[132,  90,  47,  62,  75,   7, 110,  95,  35,  52] : K276
[ 68, 141,  62, 125,  89,  85,  73,  72, 122, 113] : K296
[ 92, 137,  29, 144, 110, 150, 109,  38, 124, 156] : K779
[108,  61,  43,  58, 126, 137, 126,  72,  39,  68] : K95
[ 68, 141,  62, 126,  89, 122, 178, 132,  59,  95] : K548
[63, 86, 71, 79, 35, 96, 65, 50, 75, 93] : K495
[ 84, 139, 107, 139,  18,  48,  60,  73, 139, 144] : K653
diff K276: [132,  90,  47,  62,  75,   7, 110,  95,  35,  53]  9, [52]
tail: [ 68, 141,  62, 125,  89]  [ 85,  73,  72, 122, 113]

[ 75,  78,  34,  97,  83,  34,  50,  98,  95, 118, 106, 112,  43, 149, 131,
  90,  90,  70,  91, 106, 106, 104, 119] : K759
[ 75,  78, 118, 101, 106,  70,  50,  98,  95, 101, 106, 112,  43, 149, 131,
  90,  90,  70,  91, 106, 106, 104, 119] : K382
[103, 113,  34,  98, 113,  70, 101,  67,  97, 155,  92, 114,  66,  28, 121,
  93, 113, 108,  48, 168,  65,  73,  60] : K425
tail: [ 34,  98, 113]  [ 70, 101,  67,  97, 155,  92, 114,  66,  28, 121,  93, 113, 108,  48, 168,
  65,  73,  60]
dup K425:   [113]
miss K759: [ 90, 106,  34,  50, 149,  98, 131,  97, 112, 118, 106,  83,  34,  43,  90,
  75,  91,  70,  78,  95, 104, 106]  [119]

[115, 129,  52, 158]  K963
[109,  66,  76,  71]  K445
[193,  97, 107, 171]  K969
[149, 126, 148, 104]  K13
len: [115, 129,  52]  3
tail: [149, 126, 148]  [104]
miss K13: [104, 149, 126]  [148]
len: [193,  97, 107]  3

[ 68, 130, 145, 140,  60,  94,  33,  90] -> K910
[ 84,  97,  18,  67, 131,  97,  97, 111] -> K521
[ 74,  90, 115, 121,  80,  95,  59,  89] -> K996
[ 74,  90, 115, 121,  80,  95,  59, 123] -> K188
[ 79, 131, 128, 130,  43, 106,  21, 114] -> K200
[ 84,  16,  18,  67, 131,  97, 117, 106] -> K191
[ 79,  85, 105, 117,  80,  97,  62,  94] -> K376
len: [ 84,  16,  18,  67, 131,  97, 117]  7
diff K188: [ 74,  90, 115, 121,  80,  95,  58, 123]  6, [59]
miss K191: [ 67, 117,  18, 131,  97, 106,  84]  [16]
dup K521:   [97]
len: [ 84,  97,  18,  67, 131]  5

[ 48,  80,   3, 125,  74,  12,  58, 108,  69,  24, 154, 128, 106,  24,  25,
 103]  K942
[ 94, 167,  87, 112, 188, 100, 116, 122, 103,  59, 136,  61,  45,  43,  36,
  70]  K362
[ 71,  26,  56,  30, 105, 100,  58,  60,  87, 118,  29, 104, 128, 107, 145,
  74]  K62
tail: [128, 106,  24,  25]  [103]
miss K62: [105,  58,  87, 145, 104,  60, 128, 118,  56, 100,  29, 107,  71,  26,  74]  [30]
diff K362: [ 94, 167,  87, 112, 188, 100, 116, 122, 102,  59, 136,  61,  45,  43,  36,
  70]  8, [103]
len: [ 94, 167,  87, 112, 188, 100, 116, 122, 103,  59, 136,  61,  45,  43,  36,
  70]  16
len: [ 71,  26,  56,  30, 105, 100,  58]  7
miss K362: [ 59, 136,  61,  43, 116, 100, 122,  45, 188,  70, 167,  94,  87, 112, 103]  [36]
len: [ 71,  26,  56,  30, 105, 100,  58,  60,  87]  9

[ 98, 128, 116, 142, 170, 199, 113,  48,  97, 100, 101, 131, 116, 131, 128,
 100,  88] -> K351
[ 98,  89, 102,  88, 103, 100,  87, 103, 108, 100, 101, 131, 105,  96, 128,
 100,  88] -> K39
[ 98, 128, 116, 142, 170, 199, 113,  48,  97,  69,  83,  68, 116, 130, 162,
 129,  88] -> K255
len: [ 98, 128, 116, 142, 170, 199, 113,  48,  97, 100, 101, 131, 116, 131, 128,
 100,  88]  17
len: [ 98,  89, 102,  88, 103, 100,  87, 103, 108, 100, 101, 131, 105,  96, 128,
 100,  88]  17
diff K39: [ 98,  89, 102,  88, 103, 100,  87, 103, 108, 101, 101, 131, 105,  96, 128,
 100,  88]  9, [100]
len: [ 98, 128, 116]  3
tail: [116, 130]  [162, 129,  88]

[ 91, 111, 104, 131,  99, 116,  66,  80,  72, 136,  31,  79, 112, 122, 166,
 109,  84, 108,  84,  80, 126,  79,  84,  69, 125,  62, 148,  88, 179, 119,
 105, 105,  99,  96, 131,  90, 131, 114,  70, 104, 109,  97, 127, 123, 109,
 113, 110, 118, 120, 111,  79,  82, 110,  97, 130,  74, 105,  75,  47, 119,
  51] -> K494
[109,  96, 108,  64,  90,  89, 104, 116,  86,  89,  85,  48,  52,  77, 104,
  73,  78, 119,  98,  98, 132, 101, 129,  94, 116,  76,  91, 104,  95,  98,
 117, 104, 118, 121, 125,  94,  91, 166, 113,  92, 126, 118, 123,  50,  95,
  92, 157, 163, 113,  98,  54,  53,  99,  85,  96, 115,  91, 102,  78,  82,
  88] -> K250
[125, 100, 103, 110, 118, 126, 122, 140,  79,  90,  72,  75,  90,  86,  48,
  96, 104, 114,  66, 114,  73, 113, 103,  92, 111,  79,  36, 112, 123,  91,
  64,  97, 148,  75,  63, 132, 125, 111, 132,  99, 109, 126,  84,  67,  89,
  92,  88, 134, 120, 105,  91,  91, 127,  74, 116, 110, 134,  79,  78, 100,
 114] -> K36
[ 70,  92, 106, 132,  93, 117,  58,  94, 129,  95,  86, 133, 117, 107, 113,
 115, 100,  55, 123, 116,  98,  85,  74, 108,  91, 136, 129,  86,  78, 103,
 124,  97,  84,  95, 109,  64,  81,  50,  80, 111,  89,  54, 113, 117, 123,
 119, 111,  52,  71,  79, 120, 135,  96, 109,  64,  84,  96, 120, 112, 110,
  94] -> K135
diff K36: [125, 100, 102, 110, 118, 126, 122, 140,  79,  90,  72,  75,  90,  86,  48,
  96, 104, 114,  66, 114,  73, 113, 103,  92, 111,  79,  36, 112, 123,  91,
  64,  97, 148,  75,  63, 132, 125, 111, 132,  99, 109, 126,  84,  67,  89,
  92,  88, 134, 120, 105,  91,  91, 127,  74, 116, 110, 134,  79,  78, 100,
 114]  2, [103]
len: [109,  96, 108,  64,  90,  89, 104, 116,  86,  89,  85]  11
len: [ 91, 111, 104, 131,  99]  5

[109, 100, 101, 111,  93,  82, 103,  67, 118, 121,  99, 131, 105] : K286
[112, 176,  61, 129, 126,  98,  54, 113,  83, 113, 113, 155, 119] : K469
[101, 125, 101, 112, 139,  94,  66,  81, 118, 132,  93,  45, 110] : K435
[ 97,  89,  92,  92,  99, 137, 123, 132, 151,  62,  91, 122,  83] : K121
tail: [139,  94]  [ 66,  81, 118, 132,  93,  45, 110]
diff K121: [ 97,  89,  92,  92,  99, 137, 123, 132, 151,  62,  91, 121,  83]  11, [122]
dup K469:   [113]
diff K469: [112, 176,  61, 129, 126,  98,  54, 112,  83, 113, 113, 155, 119]  7, [113]
tail: [101, 112]  [139,  94,  66,  81, 118, 132,  93,  45, 110]

[140, 116, 133, 189, 181, 105] = K236
[140, 116,  77, 189, 181, 105] = K976
[100, 101, 101, 103, 104, 100] = K847
[98, 97, 96, 92, 94, 92] = K389
[ 98,  97,  96,  92,  94, 100] = K918
diff K389: [98, 96, 96, 92, 94, 92]  1, [97]
diff K976: [140, 115,  77, 189, 181, 105]  1, [116]

